Below is a small trained network, with its code and all its weights. Each question gives an input and a class and asks what happens when units are switched off, that is, made to give their printed mean instead of their output.

import numpy as np


def w(rows, s, z=0):
    codes = np.array(rows[::2]) - 128.0
    scale = np.full(codes.shape[1], s)
    scale[-1] = z or s
    return codes * scale


def f(y):
    return np.maximum(y, 0)


def log_softmax(a):
    a = a - a.max(-1, keepdims=True)
    return a - np.log(np.exp(a).sum(-1, keepdims=True))


def net(x, mask):
    res = np.array(x, float).reshape(1, 6) / 4 @ E
    y = f(res @ A[0][:, :-1].T + A[0][:, -1])
    res = res + np.where(mask, y, B[0][:, -1]) @ B[0][:, :-1]
    return log_softmax(res[-1] @ U[:, :-1].T + U[:, -1])


A, B = {}, {}
E = w([
[184,147,154,150,77,121,121,167,146,143,84,131],'x0',
[212,66,6,141,160,69,66,152,156,64,174,58],'x1',
[109,150,113,202,154,159,124,173,53,116,188,79],'x2',
[185,216,89,87,51,110,206,72,177,84,236,169],'x3',
[74,134,183,32,114,127,65,187,219,185,223,44],'x4',
[148,9,133,58,44,56,131,135,3,234,186,146],'x5',
],0.0068)
A[0] = w([
[65,149,162,92,133,142,114,205,255,118,168,53,67],'N1',
[204,118,103,191,203,138,215,61,86,49,40,174,2],'N2',
[136,44,181,112,88,110,153,136,109,224,186,106,161],'N3',
[190,69,50,102,138,77,151,203,170,57,166,81,55],'N4',
[125,52,136,111,163,151,89,149,91,180,85,127,39],'N5',
[81,254,171,131,156,197,153,117,153,150,87,129,177],'N6',
[164,106,80,131,158,141,102,135,208,16,108,41,94],'N7',
[89,104,153,164,203,154,51,131,175,118,34,84,135],'N8',
[164,234,110,111,70,128,180,79,180,77,223,147,55],'N9',
[27,151,193,124,71,155,221,172,111,160,141,204,3],'N10',
],0.008,0.0034)
B[0] = w([
[221,225,218,97,184,166,198,234,26,95,66,156,243],'N1',
[121,157,231,52,230,74,200,124,61,159,99,143,242],'N2',
[207,110,129,132,163,123,196,142,110,29,184,152,237],'N3',
[47,108,63,108,128,166,27,135,99,144,68,146,239],'N4',
[129,165,92,204,96,132,134,81,226,183,200,164,185],'N5',
[140,36,57,73,58,80,78,71,129,43,99,60,241],'N6',
[92,113,63,35,47,86,132,128,154,101,113,26,254],'N7',
[95,170,117,221,76,209,205,2,166,184,196,157,246],'N8',
[93,182,165,197,67,174,153,106,187,247,197,176,241],'N9',
[120,82,127,129,120,23,34,115,84,201,88,13,214],'N10',
],0.0079,0.0091)
U = w([
[80,202,147,214,58,186,154,88,188,254,208,217,32],'0',
[78,66,98,48,64,80,44,142,100,175,83,59,66],'1',
[161,219,218,62,223,142,204,196,84,113,106,202,2],'2',
[145,116,115,103,62,112,190,116,133,86,151,136,244],'3',
],0.0088,0.004)

Each question gives the input, the list of numbers given to net, and the class t.
The units are the neurons (one row each of A and B). Each row of codes is followed by its name. A weight is (code - 128) times the scale printed after its matrix; where a second scale follows, it is the last column's (A, B and U).
mask holds one flag per neuron, in row order. A switched-off neuron (its flag False) gives its mean, the last column of its row in B, instead of its output. The means were averaged over made-up inputs and are rounded, as every weight is.
A unit's drop is (log p(t) with every unit on - log p(t) with that unit switched off) / (log p(t) with every unit on - log p(t) with every unit switched off).
The circuit of an input: a set's keep is (log p(t) with only the set's units on - log p(t) with every unit switched off) / (log p(t) with every unit on - log p(t) with every unit switched off). Starting from all 10 units, units are removed one at a time, each time the one whose removal leaves the highest keep (on an exact tie, the one counted first), for as long as the keep stays at least 0.8.
units of the circuit, in order: the units of the circuit, biggest drop first
unit that matters most: the unit with the biggest drop
top k neurons: the k neurons with the biggest drops, biggest first
drop of u: that unit's drop, to one decimal
input [6,-8,-7,7,7,0], class 1: unit that matters most	N10
input [6,-4,1,-1,-1,-7], class 3: units of the circuit, in order	N6, N4
input [-3,5,0,-6,6,6], class 0: top 2 neurons	N5, N6
input [-2,1,6,-6,-6,-1], class 0: top 4 neurons	N8, N1, N5, N3
input [6,-1,8,-5,-2,8], class 3: top 4 neurons	N3, N9, N8, N1
input [-7,2,6,-7,7,4], class 0: top 2 neurons	N5, N2
input [-2,-2,6,-6,2,-7], class 3: top 4 neurons	N6, N9, N1, N7
input [3,1,7,-2,3,0], class 2: top 2 neurons	N9, N6
input [-3,-6,1,4,2,-6], class 1: top 4 neurons	N6, N10, N8, N3
input [6,-5,-4,-7,7,0], class 0: top 3 neurons	N8, N5, N2
input [7,4,4,7,0,6], class 0: top 3 neurons	N9, N6, N7
input [8,-6,-8,-1,3,7], class 3: top 3 neurons	N3, N4, N7
input [3,-5,-3,1,6,3], class 2: top 4 neurons	N3, N1, N7, N4
input [-3,4,4,0,-7,1], class 2: units of the circuit, in order	N2
input [0,-3,4,7,-7,4], class 0: top 2 neurons	N9, N1
input [-8,-6,6,4,1,-7], class 3: top 3 neurons	N6, N4, N9
input [2,8,-6,7,-8,-7], class 1: units of the circuit, in order	N7, N4
input [-5,-1,-4,0,-6,0], class 2: drop of N2	0.1
input [0,-4,-2,-5,8,-7], class 2: drop of N9	0.1
input [4,3,0,3,-6,3], class 2: unit that matters most	N2
input [6,8,-1,-1,-7,-5], class 1: drop of N4	0.5
